Below are the code and all the weights of a small trained network. Each question names an input and a target symbol and asks about switching units off, where a switched-off unit gives its printed mean instead of its output.

import numpy as np


def w(rows, s, z=0):
    codes = np.array(rows[::2]) - 128.0
    scale = np.full(codes.shape[1], s)
    scale[-1] = z or s
    return codes * scale


def f(y):
    return y / 2 * (1 + np.tanh(0.7978845608 * (y + 0.044715 * y**3)))


def softmax(a):
    e = np.exp(a - a.max(-1, keepdims=True))
    return e / e.sum(-1, keepdims=True)


def log_softmax(a):
    a = a - a.max(-1, keepdims=True)
    return a - np.log(np.exp(a).sum(-1, keepdims=True))


def net(x, mask):
    ids = ['Ψαβγεμπτφ'.index(c) for c in x.split()]
    T = len(ids)
    res = E[ids] + P[:T]
    u = 0
    for l in range(2):
        r = res
        for j in range(2):
            rows = slice(3 * j, 3 * j + 3)
            q, k, v = (r @ M[l][rows].T for M in (Q, K, V))
            z = softmax(np.where(np.tri(T) > 0, q @ k.T / 3**0.5, -1e9)) @ v
            o = O[l][rows]
            res = res + np.where(mask[u + j], z, o[:, -1]) @ o[:, :-1]
        u += 2
        y = f(res @ A[l][:, :-1].T + A[l][:, -1])
        res = res + np.where(mask[u : u + 16], y, B[l][:, -1]) @ B[l][:, :-1]
        u += 16
    return log_softmax(res[-1] @ U[:, :-1].T + U[:, -1])


Q, K, V, O, A, B = {}, {}, {}, {}, {}, {}
E = w([
[208,183,204,23,162,154,173],'Ψ',
[192,157,88,220,171,59,146],'α',
[137,167,190,64,20,32,155],'β',
[129,19,132,153,212,136,127],'γ',
[234,169,132,225,167,127,95],'ε',
[105,84,177,59,92,140,64],'μ',
[126,102,8,64,135,188,163],'π',
[54,175,155,97,163,111,102],'τ',
[243,115,89,194,50,130,136],'φ',
],0.011)
P = w([
[69,92,64,151,39,73,189],'0',
[161,97,140,103,111,112,77],'1',
[171,106,155,69,179,76,31],'2',
[81,175,160,141,147,129,109],'3',
[122,154,225,98,191,180,185],'4',
[178,133,229,109,201,254,239],'5',
],0.0069)
Q[0] = w([
[173,89,55,178,168,184,177],'L0H0',
[74,165,143,2,144,134,153],'L0H0',
[102,91,43,97,180,215,131],'L0H0',
[99,170,152,93,121,119,87],'L0H1',
[107,192,139,69,82,129,121],'L0H1',
[133,139,167,71,119,110,65],'L0H1',
],0.0089)
K[0] = w([
[164,126,77,80,185,148,4],'L0H0',
[74,123,79,140,92,105,193],'L0H0',
[110,114,31,103,141,199,92],'L0H0',
[99,182,104,148,120,103,204],'L0H1',
[116,179,106,132,112,120,159],'L0H1',
[109,170,124,143,125,110,173],'L0H1',
],0.012)
V[0] = w([
[103,191,123,75,155,92,188],'L0H0',
[68,122,75,147,144,183,134],'L0H0',
[254,196,138,80,158,182,194],'L0H0',
[162,73,183,46,143,132,98],'L0H1',
[129,145,95,139,179,20,181],'L0H1',
[92,154,68,108,103,71,220],'L0H1',
],0.0056)
O[0] = w([
[52,152,71,129,159,136,155,103],'L0H0',
[114,123,196,177,189,192,155,3],'L0H0',
[198,142,1,102,175,87,167,206],'L0H0',
[144,102,63,132,120,188,27,122],'L0H1',
[85,202,88,138,163,57,161,234],'L0H1',
[48,188,84,88,86,107,229,163],'L0H1',
],0.006,0.0018)
A[0] = w([
[121,161,202,135,151,176,195,163],'L0N0',
[112,99,149,102,51,172,60,48],'L0N1',
[131,143,55,105,106,136,181,137],'L0N2',
[98,123,68,29,122,160,157,195],'L0N3',
[105,138,107,65,60,98,163,180],'L0N4',
[162,176,30,217,70,68,94,180],'L0N5',
[181,120,88,207,98,93,169,139],'L0N6',
[141,162,114,101,98,117,178,101],'L0N7',
[125,46,82,142,181,108,122,210],'L0N8',
[128,50,94,107,204,57,109,253],'L0N9',
[89,88,81,36,179,145,170,225],'L0N10',
[146,67,89,200,235,203,155,166],'L0N11',
[143,106,101,52,31,44,113,129],'L0N12',
[191,145,90,85,130,101,33,244],'L0N13',
[96,122,202,15,182,254,147,132],'L0N14',
[27,63,85,182,89,113,138,211],'L0N15',
],0.0079,0.004)
B[0] = w([
[64,84,157,51,48,97,149,168],'L0N0',
[131,2,132,197,132,80,144,121],'L0N1',
[117,92,48,192,128,155,150,166],'L0N2',
[73,130,87,193,114,197,106,188],'L0N3',
[48,106,101,224,90,111,156,192],'L0N4',
[141,167,141,254,217,85,107,255],'L0N5',
[212,140,120,168,178,76,126,215],'L0N6',
[111,96,141,146,121,133,137,154],'L0N7',
[181,166,152,69,80,236,124,179],'L0N8',
[155,215,200,87,81,227,92,219],'L0N9',
[114,175,111,174,103,219,86,200],'L0N10',
[171,116,55,36,18,98,187,198],'L0N11',
[97,114,109,186,58,86,123,199],'L0N12',
[104,205,178,227,120,125,156,250],'L0N13',
[11,166,113,231,178,49,22,208],'L0N14',
[74,72,174,113,231,216,122,155],'L0N15',
],0.0061,0.0056)
Q[1] = w([
[151,198,183,159,175,143,134],'L1H0',
[81,138,149,206,184,111,24],'L1H0',
[173,107,57,110,115,174,187],'L1H0',
[74,193,170,233,227,82,13],'L1H1',
[71,110,121,190,131,95,58],'L1H1',
[129,120,155,103,57,2,202],'L1H1',
],0.0079)
K[1] = w([
[172,87,86,203,141,157,145],'L1H0',
[78,26,109,117,191,130,254],'L1H0',
[170,213,113,86,55,163,76],'L1H0',
[112,11,141,176,217,135,236],'L1H1',
[82,93,124,115,193,123,226],'L1H1',
[101,181,220,163,56,20,133],'L1H1',
],0.0072)
V[1] = w([
[144,122,254,127,146,33,107],'L1H0',
[129,136,100,129,6,133,135],'L1H0',
[72,254,110,93,174,198,98],'L1H0',
[244,199,85,152,137,104,156],'L1H1',
[141,41,29,234,64,73,153],'L1H1',
[36,220,122,183,232,42,200],'L1H1',
],0.0059)
O[1] = w([
[110,64,217,161,107,164,130,86],'L1H0',
[137,148,81,131,169,180,113,146],'L1H0',
[76,244,123,143,125,89,152,138],'L1H0',
[123,50,163,177,253,108,151,153],'L1H1',
[190,76,90,75,161,181,181,251],'L1H1',
[76,129,137,115,98,130,240,243],'L1H1',
],0.0074,0.011)
A[1] = w([
[123,128,77,112,109,160,86,191],'L1N0',
[145,103,125,65,72,174,128,103],'L1N1',
[65,142,136,99,83,110,95,4],'L1N2',
[138,136,94,85,102,182,174,33],'L1N3',
[126,134,99,118,92,172,128,91],'L1N4',
[67,82,173,122,173,123,38,137],'L1N5',
[176,100,134,138,207,125,90,75],'L1N6',
[116,86,129,42,125,173,174,22],'L1N7',
[92,133,156,110,66,63,117,20],'L1N8',
[72,111,81,157,130,106,167,58],'L1N9',
[97,123,157,1,93,163,142,127],'L1N10',
[184,158,182,107,74,171,103,199],'L1N11',
[175,137,116,172,184,55,116,89],'L1N12',
[193,155,93,83,152,67,127,169],'L1N13',
[183,77,142,19,155,113,155,191],'L1N14',
[138,183,83,91,31,85,107,85],'L1N15',
],0.0084,0.0045)
B[1] = w([
[144,159,192,115,155,118,173,212],'L1N0',
[202,177,149,140,152,125,170,160],'L1N1',
[167,148,135,127,234,150,71,151],'L1N2',
[117,135,151,188,171,88,84,208],'L1N3',
[142,141,163,141,162,102,137,183],'L1N4',
[203,121,155,89,177,93,253,164],'L1N5',
[107,90,105,153,97,98,61,188],'L1N6',
[139,132,95,189,110,53,92,173],'L1N7',
[146,161,65,209,164,139,75,146],'L1N8',
[157,131,148,100,96,139,62,214],'L1N9',
[251,128,83,98,62,113,43,184],'L1N10',
[90,87,104,125,77,189,139,190],'L1N11',
[132,120,149,68,104,82,33,234],'L1N12',
[73,129,77,36,117,157,135,208],'L1N13',
[39,73,64,198,129,141,141,188],'L1N14',
[55,3,211,80,178,123,122,255],'L1N15',
],0.0074,0.0082)
U = w([
[213,191,82,146,135,68,107,118],'Ψ',
[152,134,205,124,173,98,239,115],'α',
[108,205,79,192,153,216,166,205],'β',
[97,141,115,171,92,94,22,91],'γ',
[181,140,194,170,207,33,98,56],'ε',
[175,108,148,86,86,209,124,174],'μ',
[131,112,110,48,148,80,149,61],'π',
[36,123,131,136,1,91,170,255],'τ',
[118,57,79,145,164,156,99,50],'φ',
],0.0056,0.0029)

Each question gives the input, a string of symbols that net reads in full, and the target symbol t.
The units are the heads (3 rows each of Q, K, V and O) and the neurons (one row each of A and B). Each row of codes is followed by its name. A weight is (code - 128) times the scale printed after its matrix; where a second scale follows, it is the last column's (O, A, B and U).
mask holds one flag per unit, layer by layer, with each layer's heads first. A switched-off unit (its flag False) gives its mean, the last column of its rows in O or B, instead of its output. The means were averaged over made-up inputs and are rounded, as every weight is.
A unit's drop is (log p(t) with every unit on - log p(t) with that unit switched off) / (log p(t) with every unit on - log p(t) with every unit switched off).
top k neurons: the k neurons with the biggest drops, biggest first
top k neurons in layer l: the k neurons of layer l with the biggest drops, biggest first
which heads matter: for each layer, one digit per head in row order, 1 if its drop is at least 0.15 and else 0, layers parted by /
input ε α α ε τ, target α: top 2 neurons : [L1N5 L0N14]
input φ π φ α, target φ: which heads matter : 00 / 11
input τ φ α, target τ: which heads matter : 10 / 01
input π τ φ ε τ φ, target φ: top 4 neurons : [L1N14 L0N12 L0N9 L0N14]
input Ψ φ τ, target β: which heads matter : 10 / 00
input γ μ Ψ ε α μ, target ε: top neuron : [L0N14]
input β α π Ψ, target Ψ: top 3 neurons in layer 1 : [L1N10 L1N7 L1N1]
input φ α Ψ ε γ α, target Ψ: top 4 neurons : [L0N11 L1N15 L0N9 L0N8]
input τ α Ψ β ε μ, target γ: top 3 neurons : [L0N14 L0N15 L1N2]
input α α α γ α, target α: which heads matter : 01 / 11
input Ψ β π φ, target Ψ: which heads matter : 11 / 10
input τ Ψ μ π φ ε, target μ: which heads matter : 01 / 01
input Ψ π φ α Ψ, target β: which heads matter : 10 / 10
input τ γ α φ τ, target γ: which heads matter : 10 / 01
input φ ε ε, target φ: which heads matter : 00 / 11
input γ Ψ φ, target γ: top neuron : [L0N5]
input φ φ ε φ, target φ: which heads matter : 00 / 11
input α μ γ, target μ: which heads matter : 00 / 00
input π μ β φ, target π: top 2 neurons in layer 1 : [L1N15 L1N13]
input ε φ φ, target ε: top 2 neurons in layer 0 : [L0N5 L0N13]
input τ τ γ φ γ ε, target γ: which heads matter : 01 / 01
input β τ ε μ, target Ψ: which heads matter : 01 / 01
input ε φ π π φ φ, target π: top neuron : [L0N9]
input τ φ μ φ γ, target μ: which heads matter : 00 / 01
input μ α φ φ, target μ: top 2 neurons : [L0N1 L0N15]
input Ψ ε Ψ ε, target Ψ: top 2 neurons in layer 1 : [L1N12 L1N15]
input φ φ π α ε Ψ, target φ: top neuron : [L0N14]
input μ π α μ, target μ: which heads matter : 10 / 11
input γ φ π α, target γ: top 3 neurons : [L0N15 L0N5 L1N12]
